Below is a small trained network, with its code and all its weights. Each question gives an input and a class and asks what happens when units are switched off, that is, made to give their printed mean instead of their output.

import numpy as np


def w(rows, s, z=0):
    codes = np.array(rows[::2]) - 128.0
    scale = np.full(codes.shape[1], s)
    scale[-1] = z or s
    return codes * scale


def f(y):
    return np.maximum(y, 0)


def log_softmax(a):
    a = a - a.max(-1, keepdims=True)
    return a - np.log(np.exp(a).sum(-1, keepdims=True))


def net(x, mask):
    res = np.array(x, float).reshape(1, 4) / 4 @ E
    y = f(res @ A[0][:, :-1].T + A[0][:, -1])
    res = res + np.where(mask, y, B[0][:, -1]) @ B[0][:, :-1]
    return log_softmax(res[-1] @ U[:, :-1].T + U[:, -1])


A, B = {}, {}
E = w([
[61,137,55,230,121,71,77,145,142,192],'x0',
[111,122,46,107,2,186,192,91,140,147],'x1',
[142,54,81,138,172,100,108,34,222,64],'x2',
[232,56,127,184,126,83,162,98,42,175],'x3',
],0.0082)
A[0] = w([
[123,210,159,107,94,153,142,199,58,185,2],'N1',
[114,219,164,110,88,151,169,232,46,191,58],'N2',
[66,171,126,79,136,154,109,150,178,100,29],'N3',
[187,56,138,162,125,103,176,96,56,160,38],'N4',
[148,128,232,144,254,76,22,177,116,99,18],'N5',
[60,141,27,248,119,64,60,178,119,229,1],'N6',
[137,111,83,117,60,164,175,91,151,136,27],'N7',
[136,74,85,122,157,102,119,36,216,66,44],'N8',
[137,65,75,128,155,114,102,17,217,60,5],'N9',
[70,197,122,82,133,176,86,164,207,83,21],'N10',
[190,64,126,157,128,104,173,114,78,160,12],'N11',
[119,128,71,121,48,159,184,109,140,145,5],'N12',
[214,72,134,147,127,99,168,103,75,174,20],'N13',
[182,113,185,79,126,162,175,126,107,74,31],'N14',
[121,168,134,120,116,156,121,172,71,152,15],'N15',
[183,114,167,48,143,177,182,130,97,78,24],'N16',
[42,219,144,77,125,164,107,156,221,69,59],'N17',
[117,126,102,117,101,149,160,116,136,146,51],'N18',
[177,126,202,49,134,174,196,118,104,74,44],'N19',
[128,123,126,122,124,126,118,133,131,126,93],'N20',
[102,118,40,106,23,203,187,82,124,158,94],'N21',
],0.0083,0.0065)
B[0] = w([
[100,27,208,176,136,145,145,212,125,102,205],'N1',
[84,8,203,168,172,179,137,208,145,125,251],'N2',
[197,106,75,174,110,81,81,93,77,163,178],'N3',
[160,120,65,153,119,107,73,97,62,174,193],'N4',
[159,216,62,9,203,25,240,217,152,153,254],'N5',
[88,185,170,108,23,119,66,36,229,11,251],'N6',
[157,160,105,75,171,48,177,189,130,128,175],'N7',
[78,47,197,171,140,179,140,225,120,117,218],'N8',
[72,15,233,169,128,161,141,233,133,120,219],'N9',
[215,104,72,166,83,71,72,91,46,182,201],'N10',
[176,119,80,166,95,83,72,114,59,154,173],'N11',
[162,170,105,75,159,2,173,177,146,127,176],'N12',
[181,118,68,153,95,95,72,112,66,173,186],'N13',
[89,172,141,138,65,90,82,82,180,71,189],'N14',
[133,85,157,153,110,112,125,175,141,111,160],'N15',
[95,163,143,137,75,92,78,77,195,69,200],'N16',
[200,114,55,175,99,102,67,89,30,189,235],'N17',
[157,138,130,123,128,63,132,158,128,122,146],'N18',
[74,174,141,154,39,118,82,68,214,54,219],'N19',
[116,131,131,144,136,113,123,137,129,127,128],'N20',
[148,188,100,47,221,77,183,190,144,129,242],'N21',
],0.0076,0.0087)
U = w([
[100,15,197,163,140,153,133,201,124,124,117],'0',
[179,122,71,162,104,108,65,82,3,166,119],'1',
[144,213,100,66,178,82,208,179,151,130,115],'2',
[97,181,159,136,64,122,74,54,236,75,114],'3',
[105,159,126,120,194,222,147,81,119,148,252],'4',
[122,154,145,144,160,195,162,57,126,180,111],'5',
[106,154,136,151,152,182,181,69,113,152,106],'6',
[96,156,158,136,162,232,193,8,107,216,101],'7',
],0.011,0.03)

Each question gives the input, the list of numbers given to net, and the class t.
The units are the neurons (one row each of A and B). Each row of codes is followed by its name. A weight is (code - 128) times the scale printed after its matrix; where a second scale follows, it is the last column's (A, B and U).
mask holds one flag per neuron, in row order. A switched-off neuron (its flag False) gives its mean, the last column of its row in B, instead of its output. The means were averaged over made-up inputs and are rounded, as every weight is.
A unit's drop is (log p(t) with every unit on - log p(t) with that unit switched off) / (log p(t) with every unit on - log p(t) with every unit switched off).
The circuit of an input: a set's keep is (log p(t) with only the set's units on - log p(t) with every unit switched off) / (log p(t) with every unit on - log p(t) with every unit switched off). Starting from the 12 units with the biggest drops (on a tie, the unit counted first), units are removed one at a time, each time the one whose removal leaves the highest keep (on an exact tie, the one counted first), for as long as the keep stays at least 0.8.
units of the circuit, in order: the units of the circuit, biggest drop first
top k neurons: the k neurons with the biggest drops, biggest first
drop of u: that unit's drop, to one decimal
input [-4,-6,-5,6], class 1: top 4 neurons	N13, N4, N21, N11
input [5,-7,-6,3], class 2: units of the circuit, in order	N5
input [-8,-5,2,6], class 3: top 2 neurons	N19, N16
input [-1,7,-8,-3], class 0: top 3 neurons	N2, N1, N5
input [3,-2,-7,6], class 0: top 3 neurons	N2, N1, N17
input [6,-3,-2,5], class 3: top 2 neurons	N6, N17
input [4,4,-3,-1], class 2: top 2 neurons	N21, N19
input [5,1,5,5], class 0: top 2 neurons	N9, N8
input [6,8,-7,-2], class 2: top 3 neurons	N21, N12, N9
input [-3,7,7,0], class 0: top 3 neurons	N9, N8, N5
input [7,-6,-1,1], class 3: top 2 neurons	N6, N21
input [-3,2,-8,-8], class 0: top 2 neurons	N2, N1
input [5,8,-1,-8], class 1: top 3 neurons	N17, N10, N5
input [-8,2,-2,-5], class 3: units of the circuit, in order	N19
input [7,-3,4,-8], class 1: drop of N17	0.5
input [3,5,-2,-7], class 1: drop of N17	0.1
input [8,-4,-3,1], class 3: drop of N6	1.1
